Below is a small trained network, with its code and all its weights. Each question gives an input and a target symbol and asks what happens when units are switched off, that is, made to give their printed mean instead of their output.

import numpy as np


def w(rows, s, z=0):
    codes = np.array(rows[::2]) - 128.0
    scale = np.full(codes.shape[1], s)
    scale[-1] = z or s
    return codes * scale


def f(y):
    return y / 2 * (1 + np.tanh(0.7978845608 * (y + 0.044715 * y**3)))


def softmax(a):
    e = np.exp(a - a.max(-1, keepdims=True))
    return e / e.sum(-1, keepdims=True)


def log_softmax(a):
    a = a - a.max(-1, keepdims=True)
    return a - np.log(np.exp(a).sum(-1, keepdims=True))


def net(x, mask):
    ids = ['Γβδεηθω'.index(c) for c in x.split()]
    T = len(ids)
    res = E[ids] + P[:T]
    u = 0
    for l in range(2):
        q, k, v = (res @ M[l].T for M in (Q, K, V))
        z = softmax(np.where(np.tri(T) > 0, q @ k.T / 2**0.5, -1e9)) @ v
        res = res + np.where(mask[u], z, O[l][:, -1]) @ O[l][:, :-1]
        u += 1
        y = f(res @ A[l][:, :-1].T + A[l][:, -1])
        res = res + np.where(mask[u : u + 16], y, B[l][:, -1]) @ B[l][:, :-1]
        u += 16
    return log_softmax(res[-1] @ U[:, :-1].T + U[:, -1])


Q, K, V, O, A, B = {}, {}, {}, {}, {}, {}
E = w([
[190,66,95,75,127,138,195],'Γ',
[91,144,81,169,128,106,195],'β',
[119,124,92,192,180,191,199],'δ',
[28,112,148,57,93,250,146],'ε',
[73,99,162,153,140,124,168],'η',
[110,200,174,21,202,145,114],'θ',
[130,161,30,181,182,156,49],'ω',
],0.018)
P = w([
[89,89,57,254,72,101,30],'0',
[112,140,95,236,88,78,113],'1',
[132,157,112,217,119,94,137],'2',
[136,149,121,183,141,117,140],'3',
[126,141,133,159,154,120,129],'4',
[115,128,125,128,163,122,109],'5',
[148,183,164,140,140,140,126],'6',
[120,152,149,107,153,125,111],'7',
[110,150,147,88,151,118,103],'8',
[102,147,152,80,148,119,100],'9',
[91,148,147,64,146,106,89],'10',
[121,201,187,76,121,115,118],'11',
[79,136,155,46,142,95,90],'12',
],0.0087)
Q[0] = w([
[113,145,205,90,187,170,160],'L0H0',
[254,91,176,118,77,113,11],'L0H0',
],0.0066)
K[0] = w([
[156,180,143,3,50,66,81],'L0H0',
[196,38,55,205,120,103,138],'L0H0',
],0.0061)
V[0] = w([
[166,110,141,156,90,150,109],'L0H0',
[254,31,117,136,135,115,143],'L0H0',
],0.0057)
O[0] = w([
[141,2,178,159,129,140,20,62],'L0H0',
[121,72,211,113,101,35,226,4],'L0H0',
],0.0082,0.0031)
A[0] = w([
[126,121,234,110,154,155,167,130],'L0N0',
[57,160,171,97,84,171,47,102],'L0N1',
[130,70,118,158,142,147,149,106],'L0N2',
[105,63,97,235,120,87,203,79],'L0N3',
[124,120,221,30,143,172,174,197],'L0N4',
[225,132,133,123,124,78,182,119],'L0N5',
[134,76,76,179,13,115,114,115],'L0N6',
[98,138,192,222,199,160,173,144],'L0N7',
[2,156,193,154,49,44,171,163],'L0N8',
[123,58,12,146,158,230,167,177],'L0N9',
[180,108,26,168,64,115,151,151],'L0N10',
[53,81,144,205,120,205,101,202],'L0N11',
[38,223,176,61,230,146,118,174],'L0N12',
[91,173,86,226,181,135,75,255],'L0N13',
[146,146,191,206,204,194,159,91],'L0N14',
[139,166,104,70,11,166,149,120],'L0N15',
],0.0086,0.0036)
B[0] = w([
[90,92,76,139,115,84,111,135],'L0N0',
[144,142,143,101,165,145,187,161],'L0N1',
[160,156,165,108,127,114,122,139],'L0N2',
[139,157,160,162,161,164,144,158],'L0N3',
[83,112,38,143,84,98,167,180],'L0N4',
[189,110,126,96,126,168,115,153],'L0N5',
[119,161,188,50,201,203,142,135],'L0N6',
[93,151,130,128,98,49,132,162],'L0N7',
[134,125,75,255,107,183,168,131],'L0N8',
[186,183,180,140,81,114,179,242],'L0N9',
[163,167,171,111,135,164,105,167],'L0N10',
[106,105,113,155,132,64,197,183],'L0N11',
[157,170,66,167,124,129,137,227],'L0N12',
[86,112,24,146,77,50,100,246],'L0N13',
[97,123,169,130,136,73,103,160],'L0N14',
[110,97,140,66,167,139,190,145],'L0N15',
],0.0084,0.013)
Q[1] = w([
[184,249,19,221,130,24,187],'L1H0',
[170,220,54,254,93,67,122],'L1H0',
],0.0047)
K[1] = w([
[106,223,42,103,114,175,227],'L1H0',
[2,225,96,88,225,139,143],'L1H0',
],0.0059)
V[1] = w([
[169,103,110,2,174,160,153],'L1H0',
[176,14,100,112,61,165,186],'L1H0',
],0.007)
O[1] = w([
[7,170,86,158,179,104,161,101],'L1H0',
[142,128,67,64,3,104,109,3],'L1H0',
],0.0079,0.0036)
A[1] = w([
[97,145,179,174,159,88,121,168],'L1N0',
[128,135,193,131,125,165,193,184],'L1N1',
[117,173,107,119,153,114,150,93],'L1N2',
[115,80,128,178,147,127,137,58],'L1N3',
[174,146,179,107,136,251,126,198],'L1N4',
[115,131,135,104,149,127,92,173],'L1N5',
[110,118,131,116,124,101,138,111],'L1N6',
[46,117,127,132,152,130,147,37],'L1N7',
[90,110,98,131,120,134,161,4],'L1N8',
[100,107,93,135,65,88,103,153],'L1N9',
[40,121,118,129,125,115,101,127],'L1N10',
[149,136,131,94,150,139,141,139],'L1N11',
[63,137,140,129,93,76,108,198],'L1N12',
[98,172,92,106,120,144,121,122],'L1N13',
[54,140,120,115,89,73,107,85],'L1N14',
[60,131,125,125,119,107,173,52],'L1N15',
],0.013,0.003)
B[1] = w([
[104,118,105,85,213,110,107,202],'L1N0',
[113,195,125,87,132,152,110,176],'L1N1',
[102,82,132,144,142,152,84,251],'L1N2',
[148,81,142,145,138,121,136,148],'L1N3',
[103,2,174,175,183,191,67,156],'L1N4',
[126,91,134,131,89,92,132,123],'L1N5',
[114,146,118,104,114,145,96,140],'L1N6',
[151,160,130,139,78,111,115,175],'L1N7',
[116,140,150,120,126,106,90,189],'L1N8',
[90,100,204,66,86,114,128,216],'L1N9',
[189,164,120,112,148,110,189,171],'L1N10',
[211,161,135,158,115,69,149,152],'L1N11',
[140,133,75,100,108,187,141,182],'L1N12',
[108,76,175,143,152,97,149,230],'L1N13',
[130,121,146,102,151,205,159,198],'L1N14',
[125,118,134,127,110,143,68,218],'L1N15',
],0.0091,0.014)
U = w([
[108,115,200,119,170,171,79,113],'Γ',
[208,188,27,182,107,225,224,156],'β',
[161,228,101,115,132,50,254,5],'δ',
[32,120,149,116,107,114,158,211],'ε',
[65,57,183,207,120,96,177,24],'η',
[90,105,63,162,178,122,138,163],'θ',
[123,146,136,142,104,110,22,180],'ω',
],0.0073,0.0026)

Each question gives the input, a string of symbols that net reads in full, and the target symbol t.
The units are the heads (2 rows each of Q, K, V and O) and the neurons (one row each of A and B). Each row of codes is followed by its name. A weight is (code - 128) times the scale printed after its matrix; where a second scale follows, it is the last column's (O, A, B and U).
mask holds one flag per unit, layer by layer, with each layer's heads first. A switched-off unit (its flag False) gives its mean, the last column of its rows in O or B, instead of its output. The means were averaged over made-up inputs and are rounded, as every weight is.
A unit's drop is (log p(t) with every unit on - log p(t) with that unit switched off) / (log p(t) with every unit on - log p(t) with every unit switched off).
The circuit of an input: a set's keep is (log p(t) with only the set's units on - log p(t) with every unit switched off) / (log p(t) with every unit on - log p(t) with every unit switched off). Starting from the 12 units with the biggest drops (on a tie, the unit counted first), units are removed one at a time, each time the one whose removal leaves the highest keep (on an exact tie, the one counted first), for as long as the keep stays at least 0.8.
circuit, biggest first: the units of the circuit, biggest drop first
most important unit: the unit with the biggest drop
k most important neurons: the k neurons with the biggest drops, biggest first
top k neurons in layer l: the k neurons of layer l with the biggest drops, biggest first
input Γ δ ω, target ω: 2 most important neurons : L0N13, L1N13
input η Γ Γ δ Γ δ η, target η: 2 most important neurons : L0N8, L0N9
input Γ ω ω Γ ω Γ, target δ: circuit, biggest first : L0H0, L1N2, L1N4
input Γ Γ Γ Γ, target ε: circuit, biggest first : L1H0, L1N9
input Γ ε θ Γ Γ δ β, target θ: most important unit : L0N12
input θ Γ Γ δ Γ Γ δ ε ω β, target ε: circuit, biggest first : L1N9, L1H0, L0N15, L0N1
input β Γ δ Γ δ β, target β: top 2 neurons in layer 0 : L0N8, L0N14
input θ θ β Γ ω η, target θ: 2 most important neurons : L1N0, L1N9
input Γ ω η ε ε Γ δ, target ε: 3 most important neurons : L1N9, L0N13, L0N7
input ω δ δ ω Γ Γ Γ η η δ Γ η, target η: 3 most important neurons : L0N9, L0N8, L0N0
input ω Γ η θ Γ Γ θ Γ θ ω Γ, target ε: top 3 neurons in layer 0 : L0N12, L0N13, L0N9
input δ Γ η β Γ δ Γ η θ ε ω ω ω, target ε: 3 most important neurons : L1N9, L0N15, L0N1
input Γ Γ δ Γ, target δ: top 2 neurons in layer 0 : L0N12, L0N3
input Γ δ δ Γ θ β, target θ: top neuron in layer 0 : L0N13
input β δ δ Γ δ δ Γ ε ω θ Γ δ, target θ: 2 most important neurons : L0N12, L1N0
input δ ω Γ δ Γ, target β: 3 most important neurons : L0N12, L1N9, L1N13
input η θ Γ Γ, target β: 4 most important neurons : L0N12, L1N9, L1N13, L0N13
input ε β ω Γ, target Γ: 2 most important neurons : L1N4, L0N13
input η ε Γ δ θ η, target θ: 2 most important neurons : L0N12, L1N0
input θ θ Γ ω θ Γ θ, target θ: most important unit : L1N2
input δ ω η η ω, target ω: 2 most important neurons : L0N13, L1N9
input δ η Γ β η ε ω η δ ω ω, target ε: 2 most important neurons : L1N9, L0N13
input ω Γ Γ η β, target β: top 2 neurons in layer 0 : L0N8, L0N3
input Γ ε Γ θ, target θ: top 2 neurons in layer 1 : L1N2, L1N9
input β δ Γ ω δ δ β θ δ, target θ: top 3 neurons in layer 1 : L1N0, L1N2, L1N9
